Here is a tiny trained network, its code and every weight. The questions are about switching its units off for an input and a class, where a switched-off unit gives its printed mean instead of its output.

import numpy as np


def w(rows, s, z=0):
    codes = np.array(rows[::2]) - 128.0
    scale = np.full(codes.shape[1], s)
    scale[-1] = z or s
    return codes * scale


def norm(h):
    return h / np.sqrt((h * h).mean(-1, keepdims=True) + 1e-5)


def f(y):
    return y / 2 * (1 + np.tanh(0.7978845608 * (y + 0.044715 * y**3)))


def log_softmax(a):
    a = a - a.max(-1, keepdims=True)
    return a - np.log(np.exp(a).sum(-1, keepdims=True))


def net(x, mask):
    res = np.array(x, float).reshape(1, 2) / 4 @ E
    u = 0
    for l in range(3):
        y = f(norm(res) @ A[l][:, :-1].T + A[l][:, -1])
        res = res + np.where(mask[u : u + 8], y, B[l][:, -1]) @ B[l][:, :-1]
        u += 8
    return log_softmax(norm(res)[-1] @ U[:, :-1].T + U[:, -1])


A, B = {}, {}
E = w([
[141,132,75,51,135,42,139,165,6,96,127,192],'x0',
[171,127,242,189,120,87,97,119,120,219,147,235],'x1',
],0.0016)
A[0] = w([
[46,125,46,64,186,188,204,147,142,27,68,18,151],'L0N1',
[139,172,153,137,101,107,138,159,110,167,158,170,18],'L0N2',
[113,81,146,208,111,180,103,86,191,99,94,82,58],'L0N3',
[160,82,120,135,160,120,74,110,138,96,116,131,127],'L0N4',
[158,139,94,47,156,34,180,225,8,104,99,204,164],'L0N5',
[163,150,153,126,99,107,116,141,109,153,139,139,4],'L0N6',
[129,55,129,127,159,139,125,123,121,128,125,131,129],'L0N7',
[174,198,253,156,108,95,129,163,106,248,206,188,93],'L0N8',
],0.0015,0.0032)
B[0] = w([
[200,126,159,235,114,75,17,111,178,135,139,183,255],'L0N1',
[168,150,82,154,166,90,85,172,84,24,71,65,84],'L0N2',
[104,148,164,45,102,163,251,241,14,177,105,156,125],'L0N3',
[124,118,131,122,128,127,120,139,129,130,132,124,127],'L0N4',
[102,137,165,152,127,232,144,103,185,221,121,89,208],'L0N5',
[144,143,75,146,176,65,133,192,82,18,76,67,77],'L0N6',
[139,119,140,116,113,116,142,115,140,124,131,122,129],'L0N7',
[135,88,77,198,87,127,24,87,188,40,111,110,172],'L0N8',
],0.0016,0.0025)
A[1] = w([
[106,136,56,99,144,146,150,136,133,1,129,58,88],'L1N1',
[144,138,136,111,153,89,153,146,82,90,130,142,4],'L1N2',
[132,139,128,105,151,78,155,152,77,100,133,151,11],'L1N3',
[141,128,92,45,135,84,161,140,26,130,119,160,73],'L1N4',
[126,139,124,125,130,137,120,126,128,131,128,139,125],'L1N5',
[155,99,128,156,104,147,79,96,158,159,144,151,173],'L1N6',
[127,126,110,77,138,86,138,135,52,114,125,164,52],'L1N7',
[114,113,121,123,141,126,120,125,131,139,135,124,118],'L1N8',
],0.0031,0.0013)
B[1] = w([
[246,55,146,254,108,33,17,96,88,75,68,248,202],'L1N1',
[141,94,194,195,127,186,105,71,196,202,155,112,88],'L1N2',
[115,103,211,187,139,185,111,94,182,172,172,111,95],'L1N3',
[40,202,211,112,70,234,181,182,212,205,190,29,151],'L1N4',
[116,127,133,139,122,115,137,139,139,113,138,124,132],'L1N5',
[92,160,86,65,134,120,170,162,81,89,137,91,252],'L1N6',
[86,163,200,162,106,210,131,96,228,178,173,75,122],'L1N7',
[127,137,135,129,111,125,132,150,149,123,122,140,130],'L1N8',
],0.0022,0.0027)
A[2] = w([
[124,115,130,96,139,115,136,143,91,150,130,160,47],'L2N1',
[125,115,159,158,148,236,164,118,180,143,117,68,13],'L2N2',
[170,60,121,112,150,93,84,103,72,113,111,171,5],'L2N3',
[190,115,190,196,148,50,63,116,107,154,146,216,79],'L2N4',
[226,5,93,158,159,94,66,77,91,117,132,144,36],'L2N5',
[116,108,166,157,150,240,158,123,189,146,119,59,28],'L2N6',
[120,135,61,43,193,104,185,161,63,97,115,110,42],'L2N7',
[123,141,81,53,144,74,133,165,72,79,111,119,70],'L2N8',
],0.003,0.0012)
B[2] = w([
[127,131,102,141,81,165,97,120,215,113,142,74,117],'L2N1',
[70,167,166,65,86,156,145,166,37,194,201,143,169],'L2N2',
[141,143,131,151,72,144,89,160,188,146,140,109,164],'L2N3',
[201,64,2,172,115,96,58,151,102,1,52,67,251],'L2N4',
[175,124,227,173,80,99,89,185,28,139,109,206,218],'L2N5',
[67,189,165,50,93,174,141,180,55,210,220,131,183],'L2N6',
[139,89,138,128,201,96,164,50,202,138,107,148,149],'L2N7',
[112,117,170,103,178,148,176,82,156,180,135,127,159],'L2N8',
],0.0023,0.003)
U = w([
[202,92,102,191,110,91,62,147,112,66,83,142,188],'0',
[58,186,167,98,103,194,144,163,102,194,206,105,138],'1',
[124,97,112,76,255,89,208,39,198,132,98,147,2],'2',
],0.0093,0.0021)

Each question gives the input, the list of numbers given to net, and the class t.
The units are the neurons (one row each of A and B). Each row of codes is followed by its name. A weight is (code - 128) times the scale printed after its matrix; where a second scale follows, it is the last column's (A, B and U).
mask holds one flag per neuron, layer by layer. A switched-off neuron (its flag False) gives its mean, the last column of its row in B, instead of its output. The means were averaged over made-up inputs and are rounded, as every weight is.
A unit's drop is (log p(t) with every unit on - log p(t) with that unit switched off) / (log p(t) with every unit on - log p(t) with every unit switched off).
The circuit of an input: a set's keep is (log p(t) with only the set's units on - log p(t) with every unit switched off) / (log p(t) with every unit on - log p(t) with every unit switched off). Starting from the 12 units with the biggest drops (on a tie, the unit counted first), units are removed one at a time, each time the one whose removal leaves the highest keep (on an exact tie, the one counted first), for as long as the keep stays at least 0.8.
circuit, biggest first: the units of the circuit, biggest drop first
most important unit: the unit with the biggest drop
k most important neurons: the k neurons with the biggest drops, biggest first
top k neurons in layer l: the k neurons of layer l with the biggest drops, biggest first
drop when u is switched off: that unit's drop, to one decimal
input [5,-3], class 1: most important unit	L1N4
input [4,-3], class 1: 2 most important neurons	L0N8, L1N4
input [0,-1], class 2: 2 most important neurons	L1N1, L1N6
input [7,-6], class 1: 3 most important neurons	L1N4, L0N8, L1N7
input [-3,2], class 2: 3 most important neurons	L1N1, L0N5, L1N4
input [-3,-3], class 2: top 3 neurons in layer 0	L0N1, L0N5, L0N8
input [2,-3], class 2: 3 most important neurons	L0N1, L0N5, L0N8
input [1,-3], class 2: 3 most important neurons	L0N1, L1N1, L0N8
input [-1,-3], class 2: top 2 neurons in layer 0	L0N1, L0N8
input [4,2], class 1: 3 most important neurons	L0N1, L1N4, L1N1
input [3,3], class 2: 4 most important neurons	L0N5, L1N1, L0N1, L1N6
input [3,-2], class 2: 2 most important neurons	L0N5, L0N3
input [1,2], class 2: 2 most important neurons	L1N1, L0N1
input [-6,3], class 1: circuit, biggest first	L1N1
input [-5,2], class 1: drop when L1N1 is switched off	3.7
input [2,2], class 2: drop when L1N1 is switched off	0.5
